[166 132 159 157 144 169 148 138 126]  nup
[170 120  74 127  85  88 135 173  53]  reg
[107 108 104 122 117 103 149 122 139]  daku
q: [167 131 159 155 143 169 149 139 127] | nup
places nup: [159] | 3

[ 84 120 132 111  95  96 137 137 145 129 130 144 128 119] = mut
[109 130 130 110 132 112 115 128 170 113 120 128 152 110] = letur
[ 84 120 132 111  95  96 137 137  47 130 128 136 113 127] = Rus
[108 134 132 106 143 111 113 105 157 108 109 114 140 105] = Paza
[ 94 129 132  95 137  47  96 137 111 112 126 123 134 111] = daku
[142 134 139 112 130 121 101 153  94 102 138 117 127 105] = fumur
[116 127 128 121 129 121 129 121 197 127 121 131 142 123] = vare
q: [111  95  96 137 137  47] | Rus
q: [ 85 119 133 109  95  98 136 135 145 129 131 145 127 121] | mut

[131 159 116 123] -> Rus
[166 145 115 129] -> suz
[ 85 181 118 140] -> reg
[157 149 123 141] -> letur
[ 85 181 126 140] -> Paza
[180 180 180 137] -> zito
[ 55  55  55 119] -> nup
[ 48 174 135 130] -> vare
[ 55 155 124 146] -> mut
[193 152 118 133] -> nogo
[112 163 124 156] -> daku
[145 166 119 139] -> fumur
q: [164 146 117 129] | suz
q: [157 149 122 141] | letur
places nup: [55] | 1 2 3
places zito: [180] | 1 2 3
q: [145 166] | fumur
q: [155 124] | mut
q: [192 152 117 134] | nogo

[138  41  72 117 140 123 181  97] : letur
[130 107 139 107 130 139 139 130] : Rus
[138 130 129 139  90 133 140 136] : nogo
q: [129 139  90 133 140 136] | nogo
q: [130 129 139] | nogo
places nogo: [136] | 8
places Rus: [139] | 3 6 7
places Rus: [130] | 1 5 8
q: [138  40  72 117 139 123 181  96] | letur

[138 125 112 136 117 131 137 129 130 115 140 140  54]  reg
[147 129 137 125 154 129 109 148  69  56 144 154 142]  mut
[164 122 100 163 143 125 146 129 137 125 154 163 152]  fumur
[121 121 121 121 112 129 123 141 103  38 126 121 121]  Paza
places Paza: [121] | 1 2 3 4 12 13
q: [146 129 137 125 154] | fumur
q: [122 100] | fumur
q: [122 124 122 120 112 129 124 141 101  38 127 119 122] | Paza

[122 185 146 196 122] -> nogo
[ 99 117 150  85  94] -> fumur
[157 125 121 138 147] -> suz
[145 185 159 175 158] -> reg
[177 143 109 120 109] -> nup
[155 127 142 169 194] -> daku
q: [145 185 159 175 158] | reg
q: [157 125 120 137 146] | suz
places nogo: [122] | 1 5

[ 71 108  61 155 126  89  59  88  89 121 130  93 147  94 143 114  70 128
 143 103 115  97  69  81  96  49  93 140  96  54 159  65 102  94 129  85
  80 104 138 122 144  55] -> nogo
[ 92 112 145  98  83 146 126  56  81 136  58 159  78 129 115  94 151  87
  73 141 138 152  75 138 116 127 133  86 120 123 112 130 100  87 118 124
 144 121  81 110 111 119] -> reg
[127 122 123 122 123 122 125 125 124 123 124 123 122 125 123 124 123 125
 125 123 123 123 124 120 122 125 124 124 121 122 123 121 125 124 119 124
 121 123 122 126 122 125] -> fumur
[ 92 134  57 156 134  85  68 112  97 117 150  95 151 111 152 144  57 148
 161 100 122  96  91  75  93  56 111 165 101  48 160  54 114  82 131  95
  67 113 137 121 147  59] -> mut
[ 99  63 135 128  70  81  99 132  81  71  96 114 123  95 120  75  99 129
  90  74  73  95 153 163 172 126  99  99 169  73  89 153  65 126  77  71
 162  64  94  93  69 155] -> letur
places reg: [87] | 18 34
places letur: [99] | 1 7 17 27 28
q: [ 93 134  57 157 134  85  68 113  97 116 150  94 151 110 153 145  58 148
 161  99 122  96  90  75  94  56 110 166 100  48 159  55 114  81 130  93
  68 114 138 121 148  60] | mut

[ 91 146  61 132  82 116 154 136  65 128 151] : fumur
[119 127 120 121 119 121 148 115 119 132 125] : Paza
[154 136  65 128 123 126 137 132 109 136 139] : daku
[131 124 124 124 122 111 152 122 114 114 131] : suz
[125 134 145 126 108 148 123 125 124 130 128] : zito
q: [119 121 148 115 119 132] | Paza
places daku: [126] | 6
places Paza: [119] | 1 5 9
places suz: [122] | 5 8
q: [154 136  65 128 151] | fumur

[129 127 138 115 110 125 142 143 145 128 129 148]  fumur
[147 155 106  95 117 165 140 170 168 102 145 168]  suz
[119 159  93 139 131 152 141 147 150  92 161 150]  Paza
[ 75  84 171 128 125  88 111  87  80 173  87  79]  nogo
[117  69 186 137 133  72 100  67  62 195  70  62]  zito
[ 84  79 127 166 139 102 130 114 121 130 136 121]  letur
[147 155 106  95 117 165 102  75  83 171 100 106]  nup
[127 150 105 105 105 145 150 166 150 150 105 143]  daku
[127 152 104 105 105 145 150 166 164 100 150 160]  vare
q: [126 150 103 105 106 147 150 165 151 149 104 143] | daku
q: [ 75  83 171] | nup
q: [87 79] | nogo
places daku: [105] | 3 4 5 11
q: [149 157 104  94 117 165 101  74  82 176 100 109] | nup

[ 98 155  99 121 109 124 141  97 144 160 123 105 130 171 130  79 168 157
 190 149  85 109 117 123 176 135 192 155  88 103  96 186 135 117 142  80
 152 135 121 127 100 126 135 148  99  89 110 111 127 104 112 132  67 116] = vare
[100 158  99 125 108 120 143  93 144 157 119 106 134 170 129  81 172 156
 188 148  85 113 112 126 179 130 192 154  90 100  96 189 137 119 137  82
 153 138 127 126 105 133 136 149  97  95 114 113 129 110 109 135  76 113] = fumur
[ 97 148  93 124 105  96 122 108 133 189 121  97 120 159 126 115 160 117
 186 139 102 125 134 118 152 105 202 150 114 108 118 175 130 125 138  89
 132 142 119 134 133 123 133 113  81  99 104 115 128 139 104 139  64 135] = daku
[130 101 146 123 119 156 115 131 160 128 151 162  84 126 136 132 117 137
 121  90 138 147 142 129 155  66 157  80 135 168 103  96 168 153 133  99
 109 144 185 125 165 139 166 117 121 122 100 111 124  83 124 107 134 119] = nogo
[128  99 139 121 114 157 106 127 155 126 150 157  90 129 136 133 113 139
 112  92 142 147 149 126 155  67 155  77 133 169  97  96 172 153 136  97
 111 138 178 147 156 133 185 116 114 127 108 121 128  96 132 108 150 126] = nup
[ 99 150 100 121 110 127 141  95 147 159 118 111 130 164 134  82 168 155
 191 147 157 103 168  80 155 147  66  96 135 129 142 138 141 120 138  76
 152 139 124 127 104 134 132 145 104  97 107 115 129 103 110 136  68 116] = Rus
[128  98 142 127  94 134 127 130 150  88 151 145  94 130 134 114 136 125
 118  97 152 148 140 131 145  64 157  85 130 176 116 106 146 173 120  97
 113 152 180 123 167 142 176 116 115 119  92 114 122  86 128 109 138 121] = suz
[ 99 150  96 127 104  97 119 105 129 188 119 101 121 163 123 111 162 121
 193 140 101 126 135 118 151 107 205 151 113 107 115 179 135 127 130  91
 135 143 125 134 136 127 129 116  86  98 103 114 121 139 100 141  61 133] = mut
[134 101 145 119 115 158 112 131 157 129 152 159  83 126 139 136 111 135
 115  90 143 144 147 128 159  63 155  79 139 171 102  95 173 149 137  98
 108 142 175 144 158 135 185 121 120 123 108 118 133  92 134 104 151 130] = zito
[136  98 144 125 115 154 107 127 154 130 151 157  90 127 140 133 115 138
 115  93 135 145 142 128 159  63 161  79 134 164 104  96 171 147 138 100
 107 136 173 139 152 133 180 124 117 127 113 118 130  96 131 105 151 128] = letur
[130 101 146 123 119 156 115 131 160 128 151 162  84 126 136 132 117 137
 121  90 138 147 142 129 155  66 157  80 135 168 103  96 168 153 133  99
 105 142 176 137 156 135 179 118 115 126 106 121 133  97 133 111 155 128] = reg
q: [127  99 143 126  94 135 128 130 150  88 150 144  94 130 134 114 136 125
 118  97 153 148 140 131 145  64 156  85 130 176 115 106 146 173 121  96
 113 152 180 124 167 142 176 117 115 119  92 114 122  85 129 109 138 121] | suz
q: [130 101 146 123 119 156 115 131 160 128 151 162  84 126 136 132 117 137
 121  90 138 147 142 129 155  66 157  80 135 168 103  96 168 153 133  99
 105 142 176 137 156 135 179 118 115 126 106 121 133  97 133 111 155 128] | reg

[141 105  61  68 141 167 184 169 113 131] : reg
[ 74 171 108 154 110  85  99  87 191  64] : Paza
[ 86 153 157 114  50 132  94  94 162 107] : nogo
q: [ 86 152 158 115  50 132  95  95 162 107] | nogo
places Paza: [154] | 4

[124 125 122 124 123 122 127 125 125 122 123 122 122 124 123 123 123 125
  89 123 122 122 124 122 124]  nup
[155 125  64 107  88  68 155  94 141  70 103 119  97  74 131 140  65  81
  97 123  66  77  94 125 121]  nogo
[130 128 119 125 113 116 132 117 124 114 123 123 115 116 124 119 120 121
 120 122 123 116 118 119 123]  reg
[124 107 122 124 123 122 127 125 125 122 123 125 122 124 123 125 123 123
 123  89 122 122 124 124  99]  letur
places nup: [122] | 3 6 10 12 13 21 22 24
q: [123 125 123 123 123  89] | letur

[132 172 104 153  88] -> suz
[ 96 159 142 134  94] -> nogo
[ 97 151 156 131  97] -> mut
[ 91 121 125  84 115] -> Rus
[142 156 151 132 158] -> fumur
[189 166 142 162 148] -> daku
[166 162 189 142 148] -> vare
[161 132 172 104 150] -> letur
q: [166 162 189 142] | vare
places nogo: [159] | 2
q: [132 172 104 150] | letur
q: [132 172 104 153  88] | suz

[131  58 126 102 112 118 180 141  93 101 176 100 144 101 135 150 159 126
  98 104 110 139  61 129 122 168 102 112 150 185  94 172 124 135 129 139
  84 164  76]  reg
[191 177 142 102 140 102 183 128 174  93 120 176 144 134 133 208 137  78
 146 151  76 161 200  80  68 114 106 129 135 110 100 102  49 121 114 129
 158 135  89]  daku
[129  63 125 102 102 128 183 140  86  99 180 102 148 100 140 148 156 127
 101 107 164 136 108 154 103 124 147 155 120 109  89 179 128 139 125 133
  85 163  77]  suz
[ 91 120 115  85 164  83 114  92 138 117 155 166 175 103 173 141 153 114
 150 110  80  96 120 155 113 155 135 151 120 120  79 166  64  90 114 146
 124 151 141]  Paza
[ 91 120 115  85 164  83  98  92 138 117 155 166 175 103 173 141 153 114
 150 110  80  96 120 155 113 123 135 151 120 120 141 123  88 121 118 149
 135  66 125]  vare
[124  77 124 118 135 131 147 127 117 119 195 135 141 122 105 150 148 127
 103 108 107 147 120 155 136 124 109 103 154 164  94 159 129 122 114 126
 110 159  89]  zito
places Paza: [120] | 2 23 29 30
q: [ 91 120 116  86 164  83  98  93 138 118 156 166 174 103 173 142 152 114
 150 111  80  96 120 155 113 123 136 150 120 120 141 123  88 121 117 149
 135  67 124] | vare
q: [102 102 128 183 140] | suz
q: [108 107 147 120 155 136 124 109 103 154 164] | zito
q: [150 110  80  96 120 155 113 123 135 151] | vare
q: [ 64  90 114] | Paza
places zito: [122] | 14 34

[134 111 124  79 106 132 100 125] -> Paza
[111 124  77 109 132 103 111  77] -> reg
[134 111 124  79 109 132 112 129] -> suz
q: [134 111 124  79 109] | suz
q: [134 112 125  80 109 130 112 128] | suz
q: [111 124  79 109 132 112] | suz
places reg: [111] | 1 7
q: [124  79 109 132 112 129] | suz
q: [133 112 125  79 104 132  99 125] | Paza
q: [ 77 109] | reg

[122 115 122 118 106 119 109 108 136 156 131 140] -> fumur
[153 133 133 114  55 133 114 114  97 134 133 123] -> vare
[162 122 113 122 107 120 115 122 118 106 106 109] -> daku
[128 112 163 150 143 149 112 115 110 137 158 160] -> Paza
q: [120 115 122 118 106 106 109] | daku
q: [106 119 109 108] | fumur
places daku: [122] | 2 4 8
places vare: [114] | 4 7 8
places vare: [133] | 2 3 6 11
q: [128 111 163 150 143 149 113 114 110 137 158 159] | Paza

[137 137 124 127 210 140]  nogo
[171 132  84 122 126 129]  letur
[101 211 211 101 211 211]  vare
[110 124 194 130 119 129]  Paza
[106 119 124 208 107  89]  suz
places letur: [126] | 5
places vare: [211] | 2 3 5 6
q: [103 211 212 100 211 211] | vare

